Below are the code and all the weights of a small trained network. Each question names an input and a target symbol and asks about switching units off, where a switched-off unit gives its printed mean instead of its output.

import numpy as np


def w(rows, s, z=0):
    codes = np.array(rows[::2]) - 128.0
    scale = np.full(codes.shape[1], s)
    scale[-1] = z or s
    return codes * scale


def f(y):
    return np.maximum(y, 0)


def softmax(a):
    e = np.exp(a - a.max(-1, keepdims=True))
    return e / e.sum(-1, keepdims=True)


def log_softmax(a):
    a = a - a.max(-1, keepdims=True)
    return a - np.log(np.exp(a).sum(-1, keepdims=True))


def net(x, mask):
    ids = ['γεζηθσ'.index(c) for c in x.split()]
    T = len(ids)
    res = E[ids] + P[:T]
    u = 0
    for l in range(2):
        q, k, v = (res @ M[l].T for M in (Q, K, V))
        z = softmax(np.where(np.tri(T) > 0, q @ k.T / 3**0.5, -1e9)) @ v
        res = res + np.where(mask[u], z, O[l][:, -1]) @ O[l][:, :-1]
        u += 1
        y = f(res @ A[l][:, :-1].T + A[l][:, -1])
        res = res + np.where(mask[u : u + 4], y, B[l][:, -1]) @ B[l][:, :-1]
        u += 4
    return log_softmax(res[-1] @ U[:, :-1].T + U[:, -1])


Q, K, V, O, A, B = {}, {}, {}, {}, {}, {}
E = w([
[138,60,138,141,99,122,195],'γ',
[198,135,133,184,103,80,119],'ε',
[141,244,109,144,116,238,187],'ζ',
[123,169,198,129,62,98,169],'η',
[76,99,75,152,194,137,139],'θ',
[126,145,7,76,126,38,102],'σ',
],0.011)
P = w([
[170,91,191,104,135,124,186],'0',
[44,155,113,182,85,84,188],'1',
[110,100,73,169,3,231,123],'2',
[154,112,191,84,213,107,126],'3',
[38,193,152,156,164,112,70],'4',
[107,94,101,115,21,226,102],'5',
[176,149,180,100,198,122,137],'6',
],0.0075)
Q[0] = w([
[82,82,22,218,1,176,132],'L0H0',
[100,96,127,190,115,52,154],'L0H0',
[124,144,111,152,82,152,206],'L0H0',
],0.0068)
K[0] = w([
[101,155,3,16,229,97,46],'L0H0',
[96,41,122,122,118,72,115],'L0H0',
[152,111,141,50,167,128,87],'L0H0',
],0.0066)
V[0] = w([
[161,172,159,207,168,75,62],'L0H0',
[45,194,91,62,131,4,100],'L0H0',
[112,218,83,241,159,242,248],'L0H0',
],0.004)
O[0] = w([
[158,217,110,184,180,78,84,87],'L0H0',
[68,254,53,135,69,99,144,107],'L0H0',
[128,113,186,100,107,191,64,250],'L0H0',
],0.007,0.0027)
A[0] = w([
[94,58,122,133,227,162,89,117],'L0N0',
[175,95,191,86,47,225,105,207],'L0N1',
[148,169,164,185,126,100,154,168],'L0N2',
[75,92,156,142,172,128,253,254],'L0N3',
],0.0055,0.0021)
B[0] = w([
[68,106,218,187,164,196,90,177],'L0N0',
[189,115,137,57,153,253,156,252],'L0N1',
[97,223,147,159,125,56,93,168],'L0N2',
[39,142,160,140,131,91,189,232],'L0N3',
],0.0062,0.0042)
Q[1] = w([
[65,130,59,165,143,2,134],'L1H0',
[47,160,113,160,70,197,152],'L1H0',
[192,88,85,115,44,144,99],'L1H0',
],0.0063)
K[1] = w([
[109,89,100,85,76,113,254],'L1H0',
[24,152,145,125,187,203,135],'L1H0',
[60,62,170,200,209,14,87],'L1H0',
],0.0065)
V[1] = w([
[51,90,138,188,193,162,132],'L1H0',
[254,133,93,104,55,49,133],'L1H0',
[97,193,146,81,61,202,201],'L1H0',
],0.0057)
O[1] = w([
[42,103,221,188,65,182,104,170],'L1H0',
[171,186,101,75,228,146,176,34],'L1H0',
[128,136,193,56,2,70,135,253],'L1H0',
],0.0055,0.0052)
A[1] = w([
[111,215,121,74,178,39,128,254],'L1N0',
[24,172,3,207,38,131,55,89],'L1N1',
[155,27,165,141,100,185,88,185],'L1N2',
[115,109,161,176,58,142,69,155],'L1N3',
],0.0054,0.001)
B[1] = w([
[33,108,76,182,144,204,2,183],'L1N0',
[160,158,191,157,95,62,199,243],'L1N1',
[145,108,110,147,222,187,118,254],'L1N2',
[97,154,98,140,128,136,47,248],'L1N3',
],0.0068,0.0046)
U = w([
[156,39,150,103,165,95,240,6],'γ',
[235,145,136,188,221,90,144,170],'ε',
[175,130,137,14,125,165,140,48],'ζ',
[98,184,159,125,27,17,203,229],'η',
[32,140,136,221,146,183,40,102],'θ',
[123,104,1,23,155,167,86,144],'σ',
],0.0056,0.0023)

Each question gives the input, a string of symbols that net reads in full, and the target symbol t.
The units are the heads (3 rows each of Q, K, V and O) and the neurons (one row each of A and B). Each row of codes is followed by its name. A weight is (code - 128) times the scale printed after its matrix; where a second scale follows, it is the last column's (O, A, B and U).
mask holds one flag per unit, layer by layer, with each layer's heads first. A switched-off unit (its flag False) gives its mean, the last column of its rows in O or B, instead of its output. The means were averaged over made-up inputs and are rounded, as every weight is.
A unit's drop is (log p(t) with every unit on - log p(t) with that unit switched off) / (log p(t) with every unit on - log p(t) with every unit switched off).
The circuit of an input: a set's keep is (log p(t) with only the set's units on - log p(t) with every unit switched off) / (log p(t) with every unit on - log p(t) with every unit switched off). Starting from all 10 units, units are removed one at a time, each time the one whose removal leaves the highest keep (on an exact tie, the one counted first), for as long as the keep stays at least 0.8.
units of the circuit, in order: the units of the circuit, biggest drop first
most important unit: the unit with the biggest drop
top k neurons in layer l: the k neurons of layer l with the biggest drops, biggest first
drop of u: that unit's drop, to one decimal
input η θ ε ζ ε σ, target η: units of the circuit, in order	L0H0, L1N1, L0N1
input ε γ ε, target ε: most important unit	L1H0
input θ ζ σ ζ θ η, target θ: units of the circuit, in order	L1H0, L1N3, L0N0
input ζ ζ η, target ζ: units of the circuit, in order	L0N1, L0H0
input ζ γ γ σ θ, target η: units of the circuit, in order	L0N1, L1H0, L1N2
input η ε η η ζ σ, target η: units of the circuit, in order	L1N1, L0H0
input ζ σ γ, target η: units of the circuit, in order	L0H0, L1N1
input θ σ ζ σ γ, target η: units of the circuit, in order	L0H0, L0N1, L1H0
input ζ ε ζ, target σ: top 2 neurons in layer 1	L1N1, L1N2
input γ θ ζ θ η γ, target θ: units of the circuit, in order	L1H0, L0N0, L1N3
input θ σ ζ, target η: units of the circuit, in order	L0H0, L1N1
input η ζ ζ ε θ γ, target θ: top 2 neurons in layer 0	L0N0, L0N1
input η θ η ζ θ η, target θ: top 2 neurons in layer 1	L1N3, L1N2
input η γ η, target ζ: most important unit	L0N1
input σ ε ε γ σ θ, target η: top 2 neurons in layer 1	L1N1, L1N2
input ε ε ζ, target σ: drop of L1H0	0.2
input η ζ ζ, target ζ: drop of L0N2	0.0
input η ζ γ, target ζ: drop of L1N0	0.1
